Below is a small trained network, with its code and all its weights. Each question gives an input and a class and asks what happens when units are switched off, that is, made to give their printed mean instead of their output.

import numpy as np


def w(rows, s, z=0):
    codes = np.array(rows[::2]) - 128.0
    scale = np.full(codes.shape[1], s)
    scale[-1] = z or s
    return codes * scale


def f(y):
    return y / 2 * (1 + np.tanh(0.7978845608 * (y + 0.044715 * y**3)))


def log_softmax(a):
    a = a - a.max(-1, keepdims=True)
    return a - np.log(np.exp(a).sum(-1, keepdims=True))


def net(x, mask):
    res = np.array(x, float).reshape(1, 7) / 4 @ E
    y = f(res @ A[0][:, :-1].T + A[0][:, -1])
    res = res + np.where(mask, y, B[0][:, -1]) @ B[0][:, :-1]
    return log_softmax(res[-1] @ U[:, :-1].T + U[:, -1])


A, B = {}, {}
E = w([
[92,26,134,123,107,216,97,158,173,139,222],'x0',
[107,109,197,91,128,62,190,47,171,63,107],'x1',
[77,114,172,107,183,114,103,177,88,51,167],'x2',
[150,123,130,143,195,168,249,131,171,162,112],'x3',
[219,57,190,165,43,57,76,109,158,152,193],'x4',
[138,49,99,31,179,169,112,143,113,128,22],'x5',
[184,175,193,108,82,139,183,83,158,2,77],'x6',
],0.0086)
A[0] = w([
[157,114,163,64,56,89,112,21,217,146,95,231],'n0',
[232,38,132,71,118,150,90,70,161,136,90,252],'n1',
[101,140,43,142,176,220,147,141,81,148,113,112],'n2',
[160,94,189,132,150,143,99,118,156,122,187,165],'n3',
[122,212,164,30,182,24,223,33,117,45,50,213],'n4',
[133,205,29,104,163,139,133,129,25,162,55,133],'n5',
[122,84,80,174,199,33,148,136,128,225,164,68],'n6',
[114,102,121,83,177,254,169,72,161,141,190,16],'n7',
[171,117,118,119,154,137,172,175,147,166,25,104],'n8',
[178,179,127,135,135,246,147,153,133,94,89,195],'n9',
[109,57,144,99,75,101,27,115,99,45,134,235],'n10',
[149,198,179,222,28,37,123,115,112,126,185,131],'n11',
[156,159,178,94,138,162,110,153,114,70,92,47],'n12',
[171,141,102,189,89,127,86,141,102,150,187,3],'n13',
],0.0085,0.0038)
B[0] = w([
[156,82,98,120,134,148,111,175,151,124,160,201],'n0',
[106,115,93,104,95,91,59,163,91,151,176,203],'n1',
[101,141,68,129,115,156,123,186,88,156,145,184],'n2',
[104,139,85,103,93,113,127,136,116,93,87,163],'n3',
[163,128,205,184,146,107,145,101,178,6,104,250],'n4',
[50,174,140,94,147,75,115,171,96,178,125,192],'n5',
[136,107,142,90,105,123,152,138,137,105,104,180],'n6',
[147,191,125,124,143,161,126,180,145,145,142,168],'n7',
[142,133,130,136,121,80,72,86,115,106,134,173],'n8',
[112,147,133,59,100,125,158,164,121,125,100,173],'n9',
[90,139,109,52,67,86,122,129,82,124,86,202],'n10',
[183,109,163,208,139,166,29,162,169,110,200,214],'n11',
[96,161,147,116,150,128,178,96,169,122,102,148],'n12',
[140,157,151,160,144,93,139,138,169,99,83,163],'n13',
],0.013,0.017)
U = w([
[97,137,61,73,95,255,204,172,129,168,132,85],'0',
[238,68,151,206,104,123,93,109,175,113,164,196],'1',
[68,100,57,26,77,91,89,139,78,246,143,195],'2',
[123,170,154,73,110,74,148,116,137,72,58,192],'3',
[192,44,146,171,119,123,226,19,176,137,93,2],'4',
[136,103,153,134,114,176,142,28,93,174,87,39],'5',
[130,226,134,224,206,161,104,139,166,207,150,91],'6',
[153,109,102,130,142,176,128,7,87,181,116,55],'7',
],0.0084,0.0054)

Each question gives the input, the list of numbers given to net, and the class t.
The units are the neurons (one row each of A and B). Each row of codes is followed by its name. A weight is (code - 128) times the scale printed after its matrix; where a second scale follows, it is the last column's (A, B and U).
mask holds one flag per neuron, in row order. A switched-off neuron (its flag False) gives its mean, the last column of its row in B, instead of its output. The means were averaged over made-up inputs and are rounded, as every weight is.
A unit's drop is (log p(t) with every unit on - log p(t) with that unit switched off) / (log p(t) with every unit on - log p(t) with every unit switched off).
most important unit: the unit with the biggest drop
top k neurons: the k neurons with the biggest drops, biggest first
drop of u: that unit's drop, to one decimal
input [1,-8,-1,1,-4,-1,6], class 0: most important unit : n1
input [4,-2,0,3,-1,-6,-5], class 0: top 3 neurons : (n4; n6; n11)
input [2,1,0,3,-5,-8,7], class 1: top 2 neurons : (n11; n10)
input [-4,-5,-1,6,2,-3,-6], class 2: top 2 neurons : (n4; n6)
input [1,-3,-4,5,0,-3,-1], class 0: top 3 neurons : (n4; n11; n1)
input [4,-1,7,1,-2,2,-1], class 0: top 2 neurons : (n1; n5)
input [6,-6,-8,6,3,-2,8], class 0: top 2 neurons : (n4; n9)
input [0,-1,-3,3,4,6,4], class 2: top 3 neurons : (n1; n11; n4)
input [4,-1,5,0,-3,0,3], class 0: top 2 neurons : (n4; n1)
input [-5,-8,3,-6,-5,-3,3], class 2: top 2 neurons : (n4; n5)
input [-7,4,-7,-6,6,6,-3], class 1: top 3 neurons : (n4; n0; n2)
input [-6,2,8,-8,5,6,-5], class 2: top 2 neurons : (n4; n10)
input [8,-1,-7,2,3,-1,-2], class 2: top 2 neurons : (n4; n11)
input [-2,-2,4,3,6,8,-5], class 2: top neuron : (n4)
input [-5,0,3,8,-2,-8,5], class 1: drop of n11 : 0.2
input [3,0,-1,0,4,1,3], class 2: drop of n4 : 0.7
input [0,7,6,4,-2,1,-4], class 4: drop of n1 : 0.2
input [-5,7,2,-5,7,1,4], class 1: drop of n11 : 0.1
